Here is a tiny trained network, its code and every weight. The questions are about switching its units off for an input and a class, where a switched-off unit gives its printed mean instead of its output.

import numpy as np


def w(rows, s, z=0):
    codes = np.array(rows[::2]) - 128.0
    scale = np.full(codes.shape[1], s)
    scale[-1] = z or s
    return codes * scale


def norm(h):
    return h / np.sqrt((h * h).mean(-1, keepdims=True) + 1e-5)


def f(y):
    return np.maximum(y, 0)


def log_softmax(a):
    a = a - a.max(-1, keepdims=True)
    return a - np.log(np.exp(a).sum(-1, keepdims=True))


def net(x, mask):
    res = np.array(x, float).reshape(1, 7) / 4 @ E
    u = 0
    for l in range(3):
        y = f(norm(res) @ A[l][:, :-1].T + A[l][:, -1])
        res = res + np.where(mask[u : u + 5], y, B[l][:, -1]) @ B[l][:, :-1]
        u += 5
    return log_softmax(norm(res)[-1] @ U[:, :-1].T + U[:, -1])


A, B = {}, {}
E = w([
[181,105,150,140,167,178,137,36,24,100,168,255],'x0',
[117,135,46,119,228,32,136,65,245,200,164,80],'x1',
[73,123,10,233,91,235,140,157,122,147,161,62],'x2',
[192,202,148,165,149,143,124,201,132,157,96,102],'x3',
[138,48,110,12,47,51,138,68,62,155,140,75],'x4',
[166,14,185,216,209,92,209,210,185,97,93,107],'x5',
[220,88,206,146,130,246,113,45,88,117,209,118],'x6',
],0.0093)
A[0] = w([
[146,217,140,81,187,106,81,33,195,158,139,145,194],'L0N0',
[48,144,2,153,163,109,138,21,115,151,158,213,111],'L0N1',
[120,119,74,121,86,148,110,58,43,136,169,141,33],'L0N2',
[55,200,113,22,83,80,75,74,104,129,97,229,5],'L0N3',
[123,202,149,75,140,124,76,40,102,137,141,196,2],'L0N4',
],0.019,0.0066)
B[0] = w([
[62,124,115,171,81,83,137,144,142,87,237,120,245],'L0N0',
[207,64,58,118,183,180,149,100,167,88,111,164,234],'L0N1',
[117,146,137,101,106,163,117,126,93,110,127,110,195],'L0N2',
[111,179,78,41,116,125,117,197,8,85,118,82,247],'L0N3',
[196,205,199,131,113,166,163,110,132,135,121,151,209],'L0N4',
],0.014,0.016)
A[1] = w([
[148,16,143,67,75,121,130,11,56,130,185,159,101],'L1N0',
[147,96,87,112,93,216,89,89,104,209,37,73,63],'L1N1',
[162,76,227,111,249,94,153,93,173,162,36,126,27],'L1N2',
[205,213,144,87,230,81,126,159,137,162,23,213,31],'L1N3',
[71,159,170,154,85,178,64,75,150,174,94,159,2],'L1N4',
],0.021,0.0031)
B[1] = w([
[97,132,175,116,150,155,178,33,158,130,107,76,249],'L1N0',
[107,144,100,93,82,114,161,201,77,32,158,119,182],'L1N1',
[193,90,88,133,161,142,178,116,165,77,133,155,203],'L1N2',
[248,131,145,94,215,84,134,212,110,144,73,169,188],'L1N3',
[122,140,171,159,112,116,54,163,95,135,124,103,138],'L1N4',
],0.016,0.014)
A[2] = w([
[123,33,93,170,191,94,81,157,192,115,145,181,54],'L2N0',
[62,125,54,219,143,147,148,230,215,104,75,124,255],'L2N1',
[113,75,199,149,145,138,139,148,81,106,77,187,84],'L2N2',
[120,55,12,127,125,128,102,74,137,164,171,120,126],'L2N3',
[97,66,65,55,129,5,142,146,125,145,109,90,131],'L2N4',
],0.026,0.002)
B[2] = w([
[176,163,144,79,207,81,116,154,120,182,118,171,218],'L2N0',
[79,164,149,149,129,85,80,255,110,151,70,117,251],'L2N1',
[84,107,23,178,173,144,82,129,217,149,130,128,170],'L2N2',
[222,94,176,147,183,108,175,133,128,110,95,154,194],'L2N3',
[78,82,146,234,176,212,94,122,229,129,88,122,217],'L2N4',
],0.014,0.021)
U = w([
[161,168,188,167,27,80,101,86,124,209,174,178,2],'0',
[185,119,132,158,211,101,134,170,153,146,84,160,115],'1',
[129,74,105,134,164,174,170,29,154,92,140,105,172],'2',
[137,114,185,123,124,63,143,31,110,228,162,121,60],'3',
[46,160,138,162,100,105,70,192,100,163,100,89,186],'4',
[148,169,82,39,86,140,145,111,6,80,159,110,159],'5',
],0.013,0.0066)

Each question gives the input, the list of numbers given to net, and the class t.
The units are the neurons (one row each of A and B). Each row of codes is followed by its name. A weight is (code - 128) times the scale printed after its matrix; where a second scale follows, it is the last column's (A, B and U).
mask holds one flag per neuron, layer by layer. A switched-off neuron (its flag False) gives its mean, the last column of its row in B, instead of its output. The means were averaged over made-up inputs and are rounded, as every weight is.
A unit's drop is (log p(t) with every unit on - log p(t) with that unit switched off) / (log p(t) with every unit on - log p(t) with every unit switched off).
The circuit of an input: a set's keep is (log p(t) with only the set's units on - log p(t) with every unit switched off) / (log p(t) with every unit on - log p(t) with every unit switched off). Starting from the 12 units with the biggest drops (on a tie, the unit counted first), units are removed one at a time, each time the one whose removal leaves the highest keep (on an exact tie, the one counted first), for as long as the keep stays at least 0.8.
units of the circuit, in order: the units of the circuit, biggest drop first
most important unit: the unit with the biggest drop
top k neurons: the k neurons with the biggest drops, biggest first
top k neurons in layer l: the k neurons of layer l with the biggest drops, biggest first
drop of u: that unit's drop, to one decimal
input [-5,-4,1,0,5,0,4], class 5: most important unit => L0N0
input [6,-2,-1,-4,-1,2,-1], class 2: top 3 neurons => L2N1, L1N0, L2N0
input [3,3,-7,0,-4,0,1], class 5: top 4 neurons => L0N0, L2N4, L2N1, L0N4
input [-1,2,-4,-1,-2,-3,-6], class 5: top 2 neurons => L0N3, L2N1
input [-6,5,-6,-8,6,1,-6], class 2: top 2 neurons => L2N1, L2N4
input [-5,5,-2,3,6,-3,1], class 4: top 4 neurons => L0N1, L1N2, L0N3, L1N0
input [2,8,-8,-6,-1,-1,1], class 5: top 2 neurons => L0N4, L0N3
input [-3,-4,6,-7,-1,8,6], class 4: top 2 neurons in layer 1 => L1N2, L1N3
input [4,-3,-6,-4,-6,-1,4], class 5: top 2 neurons => L2N4, L0N0
input [-8,-5,-5,-2,0,4,7], class 2: top 3 neurons => L2N1, L0N4, L1N3
input [2,-1,-8,0,-4,0,-5], class 5: top 2 neurons => L0N4, L2N1
input [-3,-1,-3,3,7,1,-1], class 2: top 2 neurons => L0N4, L2N4
input [-8,3,7,4,6,-3,7], class 4: top 2 neurons => L1N1, L0N4
input [1,-7,-7,-7,0,2,2], class 2: units of the circuit, in order => L1N0
input [0,-6,3,3,-7,4,-8], class 4: top 2 neurons in layer 2 => L2N1, L2N3
input [-6,0,8,2,-4,8,0], class 4: top 2 neurons => L2N1, L0N1
input [-8,3,3,7,5,2,6], class 4: top 2 neurons in layer 0 => L0N1, L0N0
input [-2,8,0,1,-8,3,-3], class 4: top 3 neurons => L2N1, L0N0, L1N2
input [1,8,1,6,-7,7,-2], class 4: top 2 neurons in layer 0 => L0N1, L0N4
input [3,5,0,7,-2,-4,-3], class 5: most important unit => L0N4
input [5,5,-2,-6,-6,-1,4], class 2: top 2 neurons in layer 0 => L0N0, L0N1
input [-1,3,4,-8,7,1,6], class 2: drop of L1N1 => -0.1
input [-3,3,-4,7,1,-6,-5], class 4: drop of L2N4 => 0.6
input [-4,0,7,-8,3,8,5], class 2: drop of L1N0 => 1.1
